Below is a small trained network, with its code and all its weights. Each question gives an input and a target symbol and asks what happens when units are switched off, that is, made to give their printed mean instead of their output.

import numpy as np


def w(rows, s, z=0):
    codes = np.array(rows[::2]) - 128.0
    scale = np.full(codes.shape[1], s)
    scale[-1] = z or s
    return codes * scale


def f(y):
    return y / 2 * (1 + np.tanh(0.7978845608 * (y + 0.044715 * y**3)))


def softmax(a):
    e = np.exp(a - a.max(-1, keepdims=True))
    return e / e.sum(-1, keepdims=True)


def log_softmax(a):
    a = a - a.max(-1, keepdims=True)
    return a - np.log(np.exp(a).sum(-1, keepdims=True))


def net(x, mask):
    ids = ['βθλμπψ'.index(c) for c in x.split()]
    T = len(ids)
    res = E[ids] + P[:T]
    r = res
    for j in range(3):
        rows = slice(4 * j, 4 * j + 4)
        q, k, v = (r @ M[0][rows].T for M in (Q, K, V))
        z = softmax(np.where(np.tri(T) > 0, q @ k.T / 4**0.5, -1e9)) @ v
        o = O[0][rows]
        res = res + np.where(mask[j], z, o[:, -1]) @ o[:, :-1]
    y = f(res @ A[0][:, :-1].T + A[0][:, -1])
    res = res + np.where(mask[3:19], y, B[0][:, -1]) @ B[0][:, :-1]
    return log_softmax(res[-1] @ U[:, :-1].T + U[:, -1])


Q, K, V, O, A, B = {}, {}, {}, {}, {}, {}
E = w([
[110,61,116,110,136,84,229,101,121,95,116,113],'β',
[102,187,2,112,96,75,125,82,94,95,163,43],'θ',
[161,154,133,81,198,94,69,159,113,133,88,161],'λ',
[195,101,129,185,140,189,80,156,171,82,168,99],'μ',
[198,167,114,101,91,214,161,135,140,90,152,195],'π',
[101,180,141,174,87,168,139,205,139,61,99,151],'ψ',
],0.0071)
P = w([
[142,146,86,171,182,87,189,128,214,254,101,133],'0',
[154,69,47,136,143,122,143,163,167,185,58,129],'1',
[107,111,101,121,151,116,106,75,195,126,72,146],'2',
[75,94,95,76,138,121,111,156,172,111,131,144],'3',
[116,91,122,84,123,151,89,94,100,75,81,112],'4',
[86,152,130,88,186,177,132,131,94,65,137,102],'5',
[139,148,171,65,110,121,132,185,122,73,167,81],'6',
[178,166,192,135,104,102,134,110,64,72,123,92],'7',
[131,187,167,161,157,90,160,160,78,90,218,165],'8',
[172,160,215,162,65,50,116,120,80,93,189,151],'9',
[129,184,217,211,138,99,132,77,70,92,190,194],'10',
],0.0052)
Q[0] = w([
[162,119,178,106,87,31,107,116,100,114,146,111],'head 1',
[72,149,189,188,127,114,101,32,103,165,179,196],'head 1',
[168,143,171,186,74,228,134,166,121,65,184,125],'head 1',
[149,196,114,117,206,113,154,100,120,5,107,136],'head 1',
[65,117,36,127,185,204,156,181,193,108,154,161],'head 2',
[154,116,124,49,173,61,116,143,127,113,105,119],'head 2',
[183,122,110,107,71,136,87,154,132,14,144,131],'head 2',
[115,62,129,85,31,162,112,140,181,155,91,76],'head 2',
[124,156,149,158,147,111,95,101,203,221,129,138],'head 3',
[142,142,151,165,85,220,104,117,120,97,121,90],'head 3',
[110,54,166,108,174,81,177,73,121,152,105,100],'head 3',
[80,61,86,68,172,153,104,114,116,150,51,120],'head 3',
],0.027)
K[0] = w([
[177,195,195,186,157,166,149,91,62,133,101,111],'head 1',
[155,172,143,210,138,50,180,151,151,221,204,182],'head 1',
[93,168,79,97,119,60,131,61,69,148,177,17],'head 1',
[123,174,220,92,88,125,100,173,122,42,231,123],'head 1',
[114,87,161,129,108,221,99,43,88,89,2,152],'head 2',
[101,130,58,106,150,130,94,124,50,51,181,64],'head 2',
[76,209,188,108,108,183,177,138,99,79,205,137],'head 2',
[83,95,139,70,237,199,149,198,192,124,127,137],'head 2',
[219,117,165,183,170,117,164,188,107,211,107,119],'head 3',
[120,135,217,144,146,151,140,105,157,79,178,201],'head 3',
[122,123,36,128,160,150,178,96,180,187,143,65],'head 3',
[122,96,64,133,135,130,92,109,227,174,76,174],'head 3',
],0.024)
V[0] = w([
[11,146,137,181,70,73,133,188,112,105,70,88],'head 1',
[127,138,209,69,199,70,55,198,102,132,63,159],'head 1',
[139,216,97,96,45,163,173,158,92,148,92,213],'head 1',
[168,176,153,227,129,199,88,183,178,135,119,73],'head 1',
[81,85,67,177,70,167,221,61,159,73,183,99],'head 2',
[134,176,105,100,144,189,42,137,125,144,160,143],'head 2',
[136,118,123,121,67,142,152,103,144,125,153,66],'head 2',
[101,113,148,66,194,78,94,113,55,190,119,98],'head 2',
[65,120,163,227,170,115,10,194,162,115,116,65],'head 3',
[190,26,174,140,119,223,133,112,182,132,186,183],'head 3',
[71,90,154,211,53,131,247,172,138,63,61,155],'head 3',
[90,237,126,57,103,150,77,160,81,162,66,212],'head 3',
],0.013)
O[0] = w([
[64,142,137,164,92,94,102,168,172,171,27,134,64],'head 1',
[44,165,91,157,219,87,165,72,183,112,169,132,254],'head 1',
[77,159,126,38,95,173,160,133,155,117,100,192,141],'head 1',
[61,61,203,117,146,182,82,141,140,88,128,136,141],'head 1',
[228,128,104,200,100,99,164,148,134,94,41,143,118],'head 2',
[90,143,70,137,139,151,100,147,165,159,191,142,132],'head 2',
[160,144,106,152,78,112,144,127,132,138,84,132,110],'head 2',
[69,106,111,92,96,95,136,135,52,185,185,108,107],'head 2',
[101,73,174,171,125,85,78,141,115,119,62,60,97],'head 3',
[82,77,164,72,154,135,147,63,104,137,238,116,47],'head 3',
[2,160,80,80,161,134,129,126,222,126,128,110,99],'head 3',
[159,98,130,88,53,126,177,163,118,114,52,157,142],'head 3',
],0.0084,0.0041)
A[0] = w([
[107,133,132,140,83,157,135,125,126,170,148,97,107],'neuron 1',
[165,132,125,130,120,122,139,97,78,156,165,125,51],'neuron 2',
[181,144,129,140,104,125,103,151,59,143,140,138,124],'neuron 3',
[122,96,147,89,130,111,119,153,84,156,108,144,144],'neuron 4',
[181,124,174,130,142,152,99,140,119,138,88,163,168],'neuron 5',
[143,126,103,131,81,125,119,145,111,197,114,106,20],'neuron 6',
[84,9,162,96,81,104,239,101,112,102,118,104,58],'neuron 7',
[106,105,121,141,138,141,160,126,155,144,159,133,46],'neuron 8',
[106,85,179,139,131,104,128,104,99,144,130,94,2],'neuron 9',
[153,140,120,117,101,126,98,156,118,156,96,157,77],'neuron 10',
[177,104,144,157,113,132,142,116,128,132,105,157,54],'neuron 11',
[134,114,162,175,135,107,83,163,93,164,94,129,101],'neuron 12',
[147,94,158,80,116,86,163,131,94,158,104,86,64],'neuron 13',
[138,113,106,151,121,68,192,94,122,140,114,120,118],'neuron 14',
[73,91,147,134,81,155,163,129,119,157,175,104,29],'neuron 15',
[163,167,138,166,107,130,127,144,126,112,99,124,55],'neuron 16',
],0.014,0.0046)
B[0] = w([
[171,123,65,136,252,169,94,139,154,32,93,176,112],'neuron 1',
[31,113,148,115,118,127,113,158,190,104,45,116,154],'neuron 2',
[220,101,142,124,147,177,143,89,130,155,195,167,217],'neuron 3',
[91,134,116,94,151,139,147,107,186,116,205,92,160],'neuron 4',
[175,123,87,184,3,123,211,135,126,139,103,83,255],'neuron 5',
[174,152,105,177,107,192,30,135,23,185,122,162,136],'neuron 6',
[197,171,142,181,180,53,127,175,18,200,46,130,137],'neuron 7',
[137,57,195,47,40,187,43,191,145,111,93,133,160],'neuron 8',
[105,216,68,60,92,112,162,128,141,164,138,202,157],'neuron 9',
[40,163,152,117,69,139,162,96,116,133,78,158,188],'neuron 10',
[89,190,86,50,187,142,85,138,148,153,193,117,209],'neuron 11',
[66,104,137,229,175,132,34,124,180,119,106,109,183],'neuron 12',
[121,148,134,131,111,216,39,128,210,86,140,188,128],'neuron 13',
[166,143,190,111,154,98,116,165,28,148,75,140,232],'neuron 14',
[216,167,102,218,129,120,161,116,168,100,81,115,154],'neuron 15',
[29,55,146,56,153,153,79,117,140,145,176,113,252],'neuron 16',
],0.0078,0.0063)
U = w([
[128,143,129,123,108,162,95,129,78,183,118,167,2],'β',
[202,127,92,67,39,175,252,104,126,91,160,179,112],'θ',
[18,127,174,23,203,129,96,83,127,149,239,141,151],'λ',
[213,2,179,230,126,159,118,88,155,59,171,42,177],'μ',
[217,168,173,142,164,25,192,165,29,135,43,147,224],'π',
[40,130,132,136,32,118,170,162,156,75,36,124,103],'ψ',
],0.0023,0.0036)

Each question gives the input, a string of symbols that net reads in full, and the target symbol t.
The units are the heads (4 rows each of Q, K, V and O) and the neurons (one row each of A and B). Each row of codes is followed by its name. A weight is (code - 128) times the scale printed after its matrix; where a second scale follows, it is the last column's (O, A, B and U).
mask holds one flag per unit, heads first, then neurons. A switched-off unit (its flag False) gives its mean, the last column of its rows in O or B, instead of its output. The means were averaged over made-up inputs and are rounded, as every weight is.
A unit's drop is (log p(t) with every unit on - log p(t) with that unit switched off) / (log p(t) with every unit on - log p(t) with every unit switched off).
The circuit of an input: a set's keep is (log p(t) with only the set's units on - log p(t) with every unit switched off) / (log p(t) with every unit on - log p(t) with every unit switched off). Starting from the 12 units with the biggest drops (on a tie, the unit counted first), units are removed one at a time, each time the one whose removal leaves the highest keep (on an exact tie, the one counted first), for as long as the keep stays at least 0.8.
circuit, biggest first: the units of the circuit, biggest drop first
most important unit: the unit with the biggest drop
top k neurons: the k neurons with the biggest drops, biggest first
which heads matter: for each layer, one digit per head in row order, 1 if its drop is at least 0.15 and else 0, layers parted by /
input λ β θ β, target β: top 3 neurons => neuron 16; neuron 6; neuron 11
input λ π λ θ, target θ: most important unit => head 1
input λ β μ θ λ λ π λ, target θ: which heads matter => 100
input λ λ β λ π θ π π π β, target θ: top 2 neurons => neuron 5; neuron 3
input λ λ μ λ, target μ: which heads matter => 101
input λ β β β λ β θ θ, target β: which heads matter => 111
input λ λ π β β μ λ λ λ μ, target λ: circuit, biggest first => head 2; neuron 5
input λ β λ λ β, target λ: which heads matter => 101
input λ β μ, target μ: circuit, biggest first => head 3; head 1; neuron 12; head 2
input μ λ λ, target λ: top 3 neurons => neuron 5; neuron 4; neuron 9
input λ θ π μ λ β μ β, target μ: circuit, biggest first => head 1; head 3; neuron 12; neuron 3
input β θ θ λ λ β θ μ θ, target μ: circuit, biggest first => head 1; neuron 12; neuron 3; head 3
input θ λ λ λ λ λ μ, target μ: circuit, biggest first => head 1; head 3; neuron 12
input π λ β π β θ, target θ: circuit, biggest first => head 1; neuron 3; head 2
input λ λ λ μ λ β β μ μ λ, target μ: which heads matter => 110
input ψ θ μ ψ λ μ μ ψ ψ, target ψ: most important unit => head 3
input λ θ λ β π β, target θ: top 3 neurons => neuron 5; neuron 3; neuron 12
input λ λ π θ μ, target θ: which heads matter => 111
input λ π μ ψ β β μ ψ β λ, target ψ: which heads matter => 110
input λ ψ λ β θ β β, target β: top 2 neurons => neuron 6; neuron 16
input λ λ λ λ β λ β β β, target π: most important unit => head 2
input λ λ ψ β β μ θ λ ψ β, target ψ: which heads matter => 101
input μ λ ψ λ, target ψ: which heads matter => 101
input θ λ λ μ λ β β, target π: circuit, biggest first => neuron 14; head 2
input β λ λ θ λ β β λ ψ μ, target ψ: top 2 neurons => neuron 10; neuron 3
input λ μ λ β β λ, target π: which heads matter => 110
input λ θ λ, target π: which heads matter => 100
input ψ θ λ μ β, target μ: most important unit => head 1
input μ λ β β μ ψ λ λ π ψ θ, target ψ: which heads matter => 111
